How the points are linked:
fr: +>cz, ^>hq, *>gs, ~>nt, !>qb, %>pf
mj: +>cn, ^>fc, *>dg, ~>fl, !>cc, %>hb
md: +>pb, ^>cf, *>hz, ~>ml, !>cn, %>hc
zz: +>nl, ^>bl, *>cr, ~>bh, !>qr, %>gl
zl: +>tc, ^>qf, *>sf, ~>mm, !>nl, %>lj
cf: +>nt, ^>sd, *>cz, ~>cr, !>md, %>jj
cr: +>dr, ^>jf, *>mp, ~>zf, !>ml, %>cf
qz: +>qr, ^>qp, *>hg, ~>nz, !>fz, %>gz
gz: +>qn, ^>dr, *>fc, ~>qz, !>nm, %>pb
jq: +>dm, ^>qh, *>zl, ~>hq, !>pf, %>qq
qn: +>hg, ^>gl, *>md, ~>qr, !>ht, %>tr
jf: +>sf, ^>qt, *>lp, ~>tc, !>cr, %>sd
nz: +>zp, ^>pf, *>mr, ~>qb, !>qh, %>qz
zp: +>fm, ^>bh, *>jn, ~>hz, !>bc, %>qr
pz: +>nz, ^>zt, *>qr, ~>hc, !>ll, %>jn
qf: +>cg, ^>mr, *>nm, ~>gq, !>zl, %>fl
qh: +>bc, ^>nz, *>qf, ~>dg, !>jq, %>fz
nf: +>ch, ^>hb, *>jq, ~>cc, !>bf, %>mm
gs: +>zt, ^>mm, *>qp, ~>bf, !>fm, %>nl
hb: +>rt, ^>gd, *>qh, ~>mj, !>nf, %>gq
bc: +>gq, ^>zp, *>cg, ~>jb, !>dm, %>sb
sb: +>qf, ^>qr, *>qt, ~>bc, !>bl, %>ht
gl: +>zq, ^>sr, *>cf, ~>zz, !>qn, %>mp
zq: +>cr, ^>lj, *>nt, ~>nl, !>hg, %>ms
nm: +>ht, ^>gz, *>mj, ~>fz, !>sf, %>pm
tc: +>qq, ^>cg, *>sr, ~>bp, !>zf, %>jf
cn: +>pm, ^>md, *>jb, ~>qt, !>sd, %>rt
hq: +>lc, ^>dg, *>mm, ~>lh, !>fr, %>jq
fz: +>sb, ^>qz, *>fl, ~>qh, !>qq, %>nm
hc: +>qb, ^>jj, *>zp, ~>md, !>rt, %>pz
fm: +>pz, ^>gs, *>qz, ~>gd, !>gq, %>mr
sf: +>sr, ^>nm, *>cc, ~>qq, !>dr, %>lh
ml: +>gz, ^>cr, *>tr, ~>jn, !>qt, %>md
fl: +>qt, ^>hg, *>pm, ~>qf, !>lj, %>mj
bl: +>zl, ^>sb, *>jf, ~>dm, !>zz, %>sr
jb: +>hb, ^>hz, *>ll, ~>hh, !>lc, %>bc
jn: +>qz, ^>zf, *>qn, ~>pz, !>cg, %>ml
jj: +>fr, ^>ch, *>bh, ~>cf, !>hc, %>zt
qb: +>hz, ^>fr, *>fm, ~>pb, !>dg, %>nz
zt: +>pf, ^>bp, *>zz, ~>jj, !>pz, %>zf
hz: +>gd, ^>cz, *>pz, ~>tr, !>jb, %>zp
qt: +>nm, ^>ml, *>hh, ~>cg, !>jf, %>cn
lh: +>lp, ^>pm, *>nf, ~>sf, !>nt, %>hq
cc: +>sd, ^>mj, *>hq, ~>lj, !>ms, %>nf
ll: +>qh, ^>pz, *>sb, ~>rt, !>bp, %>cg
ht: +>fl, ^>qn, *>cn, ~>sb, !>sr, %>hh
lp: +>cc, ^>hh, *>ch, ~>sr, !>mp, %>lc
sd: +>lh, ^>cn, *>lc, ~>jf, !>cf, %>ch
lc: +>nf, ^>jb, *>bp, ~>lp, !>cz, %>dm
nl: +>zf, ^>zl, *>dr, ~>gs, !>mr, %>zq
pb: +>tr, ^>nt, *>gd, ~>gz, !>pm, %>qb
dg: +>jb, ^>qb, *>gq, ~>pm, !>hq, %>qh
fc: +>md, ^>ms, *>qb, ~>hg, !>mj, %>gd
qr: +>mr, ^>zz, *>ml, ~>zp, !>sb, %>qn
tr: +>fc, ^>mp, *>hc, ~>qn, !>hh, %>hz
pf: +>bh, ^>jq, *>nl, ~>fr, !>nz, %>qp
lj: +>jf, ^>fl, *>lh, ~>zl, !>zq, %>cc
zf: +>qp, ^>tc, *>gl, ~>zt, !>jn, %>cr
sr: +>lj, ^>ht, *>sd, ~>bl, !>gl, %>lp
gq: +>ll, ^>fm, *>fz, ~>hb, !>mm, %>qf
nt: +>mp, ^>lh, *>bf, ~>dr, !>pb, %>fr
dm: +>mm, ^>bc, *>tc, ~>lc, !>bh, %>bl
cz: +>bf, ^>lc, *>zt, ~>mp, !>hz, %>bh
bh: +>gs, ^>dm, *>zf, ~>cz, !>zp, %>zz
ms: +>cf, ^>cc, *>fr, ~>zq, !>fc, %>bf
cg: +>fz, ^>jn, *>ht, ~>ll, !>tc, %>qt
qp: +>zz, ^>qq, *>zq, ~>pf, !>qz, %>dr
mr: +>jn, ^>nl, *>gz, ~>fm, !>qf, %>hg
bp: +>jq, ^>ll, *>bl, ~>ch, !>zt, %>tc
rt: +>dg, ^>hc, *>bc, ~>cn, !>ch, %>ll
ch: +>hq, ^>rt, *>dm, ~>sd, !>jj, %>bp
qq: +>bl, ^>fz, *>lj, ~>jq, !>qp, %>sf
bf: +>jj, ^>nf, *>pf, ~>ms, !>gd, %>gs
dr: +>gl, ^>sf, *>ms, ~>qp, !>gz, %>nt
mm: +>bp, ^>gq, *>qq, ~>nf, !>gs, %>zl
pm: +>hh, ^>pb, *>hb, ~>nm, !>lh, %>dg
hg: +>ml, ^>zq, *>pb, ~>mr, !>fl, %>fc
mp: +>ms, ^>lp, *>jj, ~>gl, !>tr, %>cz
hh: +>mj, ^>tr, *>rt, ~>ht, !>lp, %>jb
gd: +>hc, ^>bf, *>nz, ~>fc, !>hb, %>fm

The rows follow the links: the fewer symbols apart two points are, the more alike their rows tend to be.

Each row is also shifted at random along 2 hidden directions that mean nothing.

Some points, each with a row of numbers:
jf: -95 -9 58 13 25 -13 -78 -1 28 -2 -30 -22 18 -12 -29 -32 35 -35 -33 7 -66 39 -13 -13 29 51 -32 -2 62 25 39 -68 35 -66 44
jb: 5 -30 -1 -22 -82 -31 30 15 -5 -34 5 38 -57 -4 47 -33 -18 10 68 4 51 -2 7 2 -51 -9 -5 70 -64 66 4 53 -15 4 11
nf: 25 -63 -3 -8 -67 -71 -35 -9 22 17 16 -26 -43 2 45 -29 27 15 -16 57 49 23 -2 4 55 -26 39 -15 19 16 22 -25 12 39 -1
nm: 7 -41 -17 25 -7 14 17 63 13 -5 20 -23 67 45 -44 -11 1 53 5 29 -49 -23 -15 -15 -45 37 -54 -28 -41 -12 35 22 -11 -37 -63
mj: -65 -57 38 -8 -26 -61 -29 -27 29 -24 57 53 -12 33 -7 -15 4 -16 15 12 -44 -3 27 -17 -12 79 10 -34 14 24 18 18 -1 59 46
ll: 55 -14 42 44 7 0 -24 -26 -2 -22 -15 -37 -16 -29 7 -35 -43 -63 41 40 -35 -25 23 15 -47 43 58 8 -15 31 40 52 40 -21 43
fm: 30 0 24 -23 18 1 61 -79 -17 -55 39 -3 -61 -50 3 20 -33 22 42 28 39 0 3 8 25 -20 26 -41 14 13 -27 39 25 64 10
bh: 71 58 -57 -30 21 -17 0 37 -49 -3 -46 0 -14 -4 31 48 -6 26 -7 4 99 6 -28 14 32 -70 22 63 -13 7 -27 19 -18 47 -60
hc: 112 -18 -43 25 -30 37 -61 -50 -14 -10 17 71 10 10 -31 -24 -4 -37 6 -44 -42 -63 71 -56 2 5 46 -17 -1 -9 -15 -11 -5 -11 -3
qf: -41 -9 78 -36 51 -39 46 -41 22 -55 38 -39 -69 -17 1 17 0 26 17 80 -4 -10 -17 39 -28 30 -9 -27 17 21 8 30 5 23 69
bf: 19 -22 52 -74 -59 -13 28 -53 21 14 32 -25 -91 -63 76 -11 11 19 28 -20 99 64 -1 -11 30 -49 15 -43 17 7 -20 -8 -4 41 -17
fl: -72 -33 90 -39 1 -38 37 -50 28 -16 50 -17 -50 7 1 -29 -20 19 9 32 -39 17 -30 19 -21 81 -88 -6 14 4 -2 1 3 28 39
fc: -38 -13 102 -29 -80 -22 76 -91 7 9 93 30 -87 -43 39 -25 -3 42 29 -55 20 34 5 -6 -57 32 -54 3 24 11 -82 36 -12 44 36
sf: -30 -36 -16 12 5 -4 -19 79 17 7 -50 -16 61 56 -40 7 35 26 -21 10 -36 17 -7 12 -10 59 -28 -37 -3 -33 53 -19 -22 -59 -30
rt: 99 -52 -11 53 -70 2 -51 -21 10 -5 6 26 -41 2 30 -37 -14 -27 31 5 -1 -45 34 7 -13 31 41 -13 -27 19 52 29 13 -3 30
zq: 17 28 20 -4 39 -47 -16 19 -8 41 19 29 3 45 -11 8 6 30 -54 -19 -13 47 -18 20 35 -25 -15 -42 23 -47 -46 -39 -24 28 -6
qz: -86 39 -33 -21 42 95 23 10 19 -33 8 -7 46 -30 -30 42 14 -12 23 11 -71 -56 5 -1 -38 20 -11 3 -8 -63 9 28 20 -27 -22
gz: -16 10 6 19 -12 44 33 11 -2 4 19 11 47 13 -25 -17 46 34 -13 -25 -30 -59 5 -19 -43 15 -21 2 -9 -11 -13 41 11 -23 -32
qq: -167 8 38 -57 7 42 27 7 15 -33 -35 -84 14 -25 -11 16 6 -23 28 42 -36 24 -15 52 0 10 -21 -22 -11 15 32 -13 12 -67 20
cc: -31 -47 25 -34 -39 -72 -17 1 42 48 30 7 -45 16 29 -9 18 10 -13 29 26 45 -33 -14 7 3 2 -56 15 8 18 -32 -20 10 59
jj: 126 5 -39 -5 -17 49 -50 -40 -9 26 -6 15 5 -4 20 -21 28 -55 -9 -23 10 15 31 -29 44 -34 34 -24 22 -6 -7 -31 2 -25 -22
qh: -38 -26 -21 2 -10 35 4 37 24 -18 -6 -36 35 -17 -3 10 -36 -26 53 29 -35 -43 15 -1 -27 14 60 0 -61 -1 50 57 7 -11 -27
ch: 9 -24 -48 10 -3 12 -107 28 16 11 -37 -2 53 15 -13 -1 24 -62 16 7 -26 18 26 -4 69 3 82 -5 44 23 53 -44 -3 -24 18
dg: 59 -73 -96 17 -43 -1 -24 74 7 7 23 32 49 32 -44 19 -16 -25 14 -7 -39 -72 37 -21 -4 14 92 -25 -60 -30 66 35 -37 -11 -19
zp: 23 48 -73 17 64 17 0 22 -60 -23 -1 36 22 -9 -11 37 -47 -27 24 14 22 -52 -2 -6 16 -59 33 45 -48 -14 -32 14 -9 46 -15
jq: -26 -13 37 -20 -21 37 21 21 44 14 -52 -93 -11 -46 42 23 35 14 54 49 44 5 -9 11 -18 -15 39 -3 -50 54 37 27 -11 -65 -16
hz: -61 21 -53 -40 -13 -14 1 5 -52 -19 10 81 1 -11 12 1 -34 -42 48 -23 27 -12 33 -19 11 -24 13 51 13 21 -38 21 21 69 9

Complete each set of four: the symbols that take the first to the second take the third to the fourth, perhaps in another order.
Answer with the point's name.
A 34 31 -14 10 -2 73 53 -52 -8 -38 21 -6 -18 -29 10 37 12 26 33 -5 32 -42 1 -13 -41 -34 41 -2 -48 -4 -51 66 -15 -18 -33
B -21 26 -30 -25 36 -9 -14 -10 12 -12 -6 -25 3 0 14 37 -18 -54 12 45 5 26 16 25 93 -26 74 -15 40 -30 -5 -36 8 60 13
C -236 9 13 -125 -55 90 9 -50 36 -14 -11 -57 -47 -95 22 34 82 -111 100 -30 -22 42 29 -39 32 15 13 5 62 -1 -15 5 20 -35 32
D nf

A -12 30 40 32 11 76 87 -56 -9 -21 24 -50 24 -47 19 14 24 60 11 -28 -3 -37 -15 -7 -46 -17 -43 8 -32 -21 -27 42 31 -18 -51
B -53 40 -43 -3 38 -27 4 41 -40 -4 -1 67 31 13 -56 0 -33 5 -36 -30 -24 -36 4 -8 -23 -1 -61 52 -24 -11 -43 15 -5 37 -10
C 36 -64 -42 -36 -29 -75 -47 4 16 -24 53 36 4 37 -23 -14 -47 -13 18 20 25 -29 8 -2 31 1 72 -9 -21 -7 23 22 -20 51 14
D ll

A 12 -70 -60 -5 -45 22 -37 42 14 -33 33 15 64 20 -23 7 -11 -14 50 -1 26 -34 34 -9 -16 34 71 -29 -64 21 46 22 -49 -5 -21
B 45 -60 -41 29 -61 4 -39 100 42 27 -3 7 79 68 -12 -3 27 27 -49 13 -1 16 5 1 -3 -6 -1 -25 3 0 18 -14 -76 -64 -62
C 122 36 -25 10 38 44 -24 -30 -36 -4 -23 -37 16 -51 2 14 34 -28 -9 13 -3 6 -16 -27 31 -48 59 -2 37 -54 14 -44 22 -26 -56
D hc

A -96 -53 -110 -4 -19 -43 -71 67 -26 -26 -18 49 50 47 -52 -13 -76 -97 54 44 -33 -38 45 -44 44 7 84 58 -35 22 40 -2 -8 58 49
B 46 -34 -20 -32 -19 -27 -1 -62 -17 -25 51 48 -59 -33 -4 -1 2 31 18 -32 53 -38 38 -33 32 -14 38 2 3 -21 -32 14 -6 68 13
C 16 -22 1 7 -74 55 46 -38 7 23 32 29 0 -31 36 -12 50 43 2 -64 27 -13 28 -24 -72 10 -59 -3 -32 -4 -21 50 -32 -5 -69
D mp

A -52 15 23 9 33 43 21 41 9 7 -28 -96 4 -2 4 43 11 6 -9 45 -15 6 -27 17 -39 -6 -17 -26 -18 2 14 9 3 -77 -35
B 52 42 -1 -23 -4 49 46 6 13 -1 -22 -51 15 -34 25 47 0 46 10 15 49 0 -30 4 -14 -51 42 -28 -25 -7 -19 19 -20 -35 -85
C -6 -17 41 -67 -38 -31 24 -48 9 28 41 38 -41 -5 32 -13 29 30 -11 -30 45 55 -13 -20 34 -5 -16 -39 63 -28 -63 -15 -28 18 19
D hg

A 1 -78 -111 -19 -41 21 -72 68 38 -22 2 32 90 68 -36 33 -48 -31 55 -1 -41 -84 43 -18 0 34 98 21 -36 -28 52 17 -16 -19 -11
B 60 -47 -11 10 38 -83 -7 -1 7 -67 17 -28 -29 -15 21 10 -27 17 37 70 6 -27 -39 26 22 1 37 -34 -11 -5 25 33 7 70 47
C 52 -24 32 10 -14 -49 31 0 8 -30 -18 -76 -53 -31 18 28 0 34 2 54 62 25 -25 27 27 -36 23 -27 -13 17 26 -8 -4 -2 12
D qq

A 85 -6 75 58 -33 55 104 -37 11 15 16 -1 -22 -26 30 -15 26 143 -2 -88 27 4 -31 -7 -101 -15 -82 16 -61 10 -46 29 -26 -65 -67
B -79 -9 41 -43 -25 -38 25 -62 2 -11 74 69 -39 -13 -1 -19 4 -35 36 -21 -11 -5 21 -4 12 10 -29 -31 31 -13 -59 14 25 55 50
C 32 21 83 55 34 15 -5 -24 27 21 -21 -98 -36 -42 48 -20 26 10 -24 47 -44 25 -52 24 -7 20 -19 14 13 33 40 -20 27 -67 31
D sr

A -98 -43 -21 2 -24 21 -16 75 6 -22 -2 9 99 40 -84 6 17 13 -4 -6 -78 -44 17 0 -30 82 -35 -10 -13 -33 44 12 -12 -30 16
B 22 24 -2 -13 26 -27 6 -31 -26 -5 55 69 20 61 -45 -8 -22 34 -55 -39 -37 -20 7 26 29 -3 -28 -48 25 -71 -41 3 -13 56 13
C 65 -34 -47 15 -39 63 15 14 -1 -11 26 6 21 -3 34 30 5 25 30 -58 35 -20 17 -40 -57 -31 20 -2 -36 -2 -17 40 -9 -13 -45
D bf

A 51 -35 -12 27 -69 30 44 5 12 29 55 53 39 9 14 -28 45 64 9 -106 23 -14 -7 -27 -44 3 -20 14 -26 8 -2 36 -42 -1 -72
B -45 37 24 1 -1 -2 46 30 -35 58 -26 5 -11 -16 23 -14 23 25 -66 -44 44 47 -39 -3 -16 -48 -63 39 13 17 -34 -30 -10 -20 -13
C -25 -6 -16 13 11 -23 2 6 -22 -32 -3 3 -11 -24 0 -10 -45 -14 41 36 32 -23 2 -11 -26 -5 -4 78 -57 41 16 32 30 40 28
D gd

A -51 48 5 -27 29 59 65 -18 33 22 -36 -76 11 -33 5 31 31 23 -10 -25 -7 10 -34 15 -26 -45 -9 4 6 -17 -20 -11 20 -48 -65
B -40 63 -16 -39 8 11 47 -23 -32 -18 -51 -48 -18 -50 46 47 -17 -15 25 16 90 37 -16 16 0 -88 10 33 -23 21 -27 18 1 18 1
C -58 -19 39 -21 63 -48 -8 26 43 -34 -11 -49 -16 -13 -19 24 4 -1 -23 45 -24 36 -39 47 18 10 4 -49 12 2 40 -27 22 4 18
D bp

A 68 31 42 -25 36 -30 60 -28 24 1 11 -42 -22 -20 37 20 28 48 -38 23 24 39 -49 23 36 -39 -14 -43 55 -32 -26 4 -3 48 -11
B 54 15 73 52 41 11 -1 -32 7 1 -73 -67 4 -34 23 6 3 1 -17 41 -28 25 -51 14 2 50 -24 -19 6 28 55 -18 11 -60 12
C 59 50 -5 42 76 56 -45 -28 -42 15 -36 17 40 -6 -36 7 12 -30 -48 15 -36 -28 1 27 42 -2 10 -21 42 -62 15 -40 -7 -42 5
D qq

A -7 -23 -57 -20 -58 38 -37 47 -4 52 6 42 37 25 -18 11 71 -5 -35 -51 -21 30 36 -23 24 -25 1 -17 12 -47 -27 -14 -44 1 -75
B -38 12 4 -5 1 54 39 24 -14 -5 1 19 30 37 -49 4 16 27 0 -45 -48 -46 17 -14 -42 32 -37 -3 -1 -48 -26 19 -11 -25 -42
C -38 -37 31 14 -46 -54 32 42 21 38 -12 4 -55 16 54 -44 20 32 -17 -34 61 56 -40 5 -31 -24 -60 67 6 55 -1 -34 -32 -35 4
D gl

A 18 27 101 -6 4 -29 43 -50 0 26 4 -38 -49 -4 31 14 21 71 -44 -29 26 45 -30 10 12 -23 -78 -32 45 -22 -59 -15 -20 25 -1
B 36 -29 20 12 26 -93 -14 47 30 15 -7 -16 4 61 -18 -14 11 42 -46 25 -16 32 -53 50 17 30 -35 -54 32 -37 28 -49 -14 30 52
C 18 -39 -23 -11 -78 27 -36 45 16 24 9 -49 29 4 23 14 10 2 1 31 54 22 5 -20 3 -34 43 7 -19 41 58 8 -17 -73 -45
D dg

